Below are the code and all the weights of a small trained network. Each question names an input and a class and asks about switching units off, where a switched-off unit gives its printed mean instead of its output.

import numpy as np


def w(rows, s, z=0):
    codes = np.array(rows[::2]) - 128.0
    scale = np.full(codes.shape[1], s)
    scale[-1] = z or s
    return codes * scale


def f(y):
    return y / 2 * (1 + np.tanh(0.7978845608 * (y + 0.044715 * y**3)))


def log_softmax(a):
    a = a - a.max(-1, keepdims=True)
    return a - np.log(np.exp(a).sum(-1, keepdims=True))


def net(x, mask):
    res = np.array(x, float).reshape(1, 5) / 4 @ E
    y = f(res @ A[0][:, :-1].T + A[0][:, -1])
    res = res + np.where(mask, y, B[0][:, -1]) @ B[0][:, :-1]
    return log_softmax(res[-1] @ U[:, :-1].T + U[:, -1])


A, B = {}, {}
E = w([
[178,190,2,36,107,106],'x0',
[140,136,126,138,140,144],'x1',
[114,18,88,52,203,194],'x2',
[119,120,127,121,115,115],'x3',
[22,142,23,225,190,74],'x4',
],0.0086)
A[0] = w([
[86,164,133,124,93,167,145],'neuron 1',
[148,229,168,161,106,79,62],'neuron 2',
[139,217,163,193,58,106,66],'neuron 3',
[112,181,136,152,128,125,104],'neuron 4',
[98,55,125,74,157,177,98],'neuron 5',
[129,196,71,100,141,137,61],'neuron 6',
[117,130,98,140,96,116,69],'neuron 7',
[95,142,120,127,122,139,71],'neuron 8',
[108,110,76,171,167,142,146],'neuron 9',
[232,117,210,53,70,161,94],'neuron 10',
[122,143,122,139,170,101,122],'neuron 11',
[149,152,73,128,103,158,91],'neuron 12',
[147,118,104,163,143,111,75],'neuron 13',
[61,120,22,188,154,122,125],'neuron 14',
[162,134,167,97,110,134,77],'neuron 15',
[130,120,113,164,117,159,78],'neuron 16',
[96,201,144,165,64,135,23],'neuron 17',
[106,90,209,160,138,134,44],'neuron 18',
[38,159,80,165,157,134,112],'neuron 19',
[134,129,159,104,142,117,78],'neuron 20',
[148,63,93,114,168,166,44],'neuron 21',
[80,136,88,175,100,136,88],'neuron 22',
[177,137,71,115,109,113,46],'neuron 23',
[126,138,153,157,112,118,65],'neuron 24',
[128,156,36,67,104,145,67],'neuron 25',
[147,132,135,128,134,160,64],'neuron 26',
[134,157,91,82,116,114,55],'neuron 27',
[115,48,171,170,152,136,80],'neuron 28',
[87,124,176,148,158,126,41],'neuron 29',
[152,160,131,160,96,95,16],'neuron 30',
[144,144,178,93,132,157,68],'neuron 31',
[86,109,210,180,155,128,55],'neuron 32',
[157,152,130,119,165,108,64],'neuron 33',
[126,55,194,207,131,152,60],'neuron 34',
[134,109,87,176,128,137,73],'neuron 35',
[84,111,124,99,140,134,90],'neuron 36',
[180,119,83,107,151,93,64],'neuron 37',
[145,132,196,59,116,163,143],'neuron 38',
[47,121,54,205,195,82,110],'neuron 39',
[183,122,176,94,105,136,164],'neuron 40',
[157,170,99,70,123,112,43],'neuron 41',
[104,81,106,97,152,151,115],'neuron 42',
[104,129,155,112,165,121,82],'neuron 43',
[85,117,162,113,160,142,46],'neuron 44',
[150,165,90,89,140,124,43],'neuron 45',
[124,4,83,76,244,153,6],'neuron 46',
[119,184,144,141,108,130,65],'neuron 47',
],0.013,0.0018)
B[0] = w([
[125,131,135,126,127,116,132],'neuron 1',
[108,217,188,108,159,100,185],'neuron 2',
[121,226,187,100,150,83,195],'neuron 3',
[130,140,153,137,139,114,148],'neuron 4',
[121,209,182,124,155,96,194],'neuron 5',
[114,131,88,119,82,175,168],'neuron 6',
[137,122,136,125,120,138,136],'neuron 7',
[135,120,130,130,130,132,128],'neuron 8',
[135,77,131,135,136,111,162],'neuron 9',
[165,2,141,162,179,99,250],'neuron 10',
[134,106,135,127,140,133,139],'neuron 11',
[116,136,102,132,94,151,153],'neuron 12',
[127,111,130,134,140,126,134],'neuron 13',
[156,45,135,150,162,116,196],'neuron 14',
[134,80,137,145,149,125,166],'neuron 15',
[116,108,131,114,116,119,129],'neuron 16',
[117,197,165,113,145,104,168],'neuron 17',
[112,128,67,133,80,186,176],'neuron 18',
[146,59,137,131,152,110,178],'neuron 19',
[133,112,119,126,139,124,137],'neuron 20',
[121,203,156,109,142,90,175],'neuron 21',
[144,84,132,130,138,116,155],'neuron 22',
[118,138,80,124,88,161,163],'neuron 23',
[119,153,131,111,129,136,142],'neuron 24',
[111,153,51,125,61,188,193],'neuron 25',
[130,114,132,120,125,116,135],'neuron 26',
[126,142,94,135,95,175,161],'neuron 27',
[120,153,70,105,80,166,173],'neuron 28',
[116,130,93,116,96,158,152],'neuron 29',
[124,176,154,112,141,119,152],'neuron 30',
[130,73,123,128,145,102,164],'neuron 31',
[117,150,56,123,68,188,180],'neuron 32',
[120,133,133,134,125,142,130],'neuron 33',
[113,131,43,116,67,185,187],'neuron 34',
[142,105,136,135,118,110,140],'neuron 35',
[138,144,150,126,132,131,139],'neuron 36',
[120,143,109,118,99,161,158],'neuron 37',
[152,60,144,156,153,106,199],'neuron 38',
[155,27,142,158,169,110,206],'neuron 39',
[127,62,131,144,160,104,188],'neuron 40',
[102,134,83,121,95,177,172],'neuron 41',
[127,188,166,132,144,112,165],'neuron 42',
[131,139,138,132,112,138,132],'neuron 43',
[117,160,115,128,121,134,142],'neuron 44',
[108,135,85,129,86,153,161],'neuron 45',
[111,248,217,101,152,76,223],'neuron 46',
[127,159,154,116,136,115,147],'neuron 47',
],0.027,0.018)
U = w([
[213,30,130,179,186,133,113],'0',
[132,249,192,84,162,111,254],'1',
[125,144,31,118,45,254,57],'2',
],0.0095,0.00097)

Each question gives the input, the list of numbers given to net, and the class t.
The units are the neurons (one row each of A and B). Each row of codes is followed by its name. A weight is (code - 128) times the scale printed after its matrix; where a second scale follows, it is the last column's (A, B and U).
mask holds one flag per neuron, in row order. A switched-off neuron (its flag False) gives its mean, the last column of its row in B, instead of its output. The means were averaged over made-up inputs and are rounded, as every weight is.
A unit's drop is (log p(t) with every unit on - log p(t) with that unit switched off) / (log p(t) with every unit on - log p(t) with every unit switched off).
most important unit: the unit with the biggest drop
top k neurons: the k neurons with the biggest drops, biggest first
drop of u: that unit's drop, to one decimal
input [2,6,8,6,-7], class 1: top 4 neurons => neuron 46; neuron 5; neuron 21; neuron 39
input [7,2,-3,3,6], class 2: top 2 neurons => neuron 10; neuron 25
input [-6,6,-6,-2,4], class 1: most important unit => neuron 3
input [-7,3,6,7,4], class 2: top 4 neurons => neuron 34; neuron 32; neuron 28; neuron 18
input [-5,-1,7,-6,-6], class 1: top 3 neurons => neuron 46; neuron 5; neuron 21
input [7,-1,7,-8,1], class 1: top 2 neurons => neuron 46; neuron 21
input [1,2,6,-5,-5], class 1: top 4 neurons => neuron 46; neuron 5; neuron 39; neuron 21
input [-5,-5,-4,8,1], class 2: top 2 neurons => neuron 46; neuron 32
input [3,-5,7,2,6], class 1: top 3 neurons => neuron 46; neuron 10; neuron 21
input [8,-2,-2,-3,-7], class 2: top 2 neurons => neuron 25; neuron 41
input [5,0,-8,-7,-8], class 0: top 2 neurons => neuron 10; neuron 46
input [8,7,8,-2,6], class 1: top 4 neurons => neuron 46; neuron 21; neuron 5; neuron 42
input [-8,-3,0,-4,-6], class 2: drop of neuron 34 => 0.3
input [8,-1,6,7,-1], class 2: drop of neuron 25 => 1.8
input [6,5,8,-3,0], class 1: drop of neuron 46 => 1.6
input [-1,1,-3,1,-2], class 1: most important unit => neuron 39
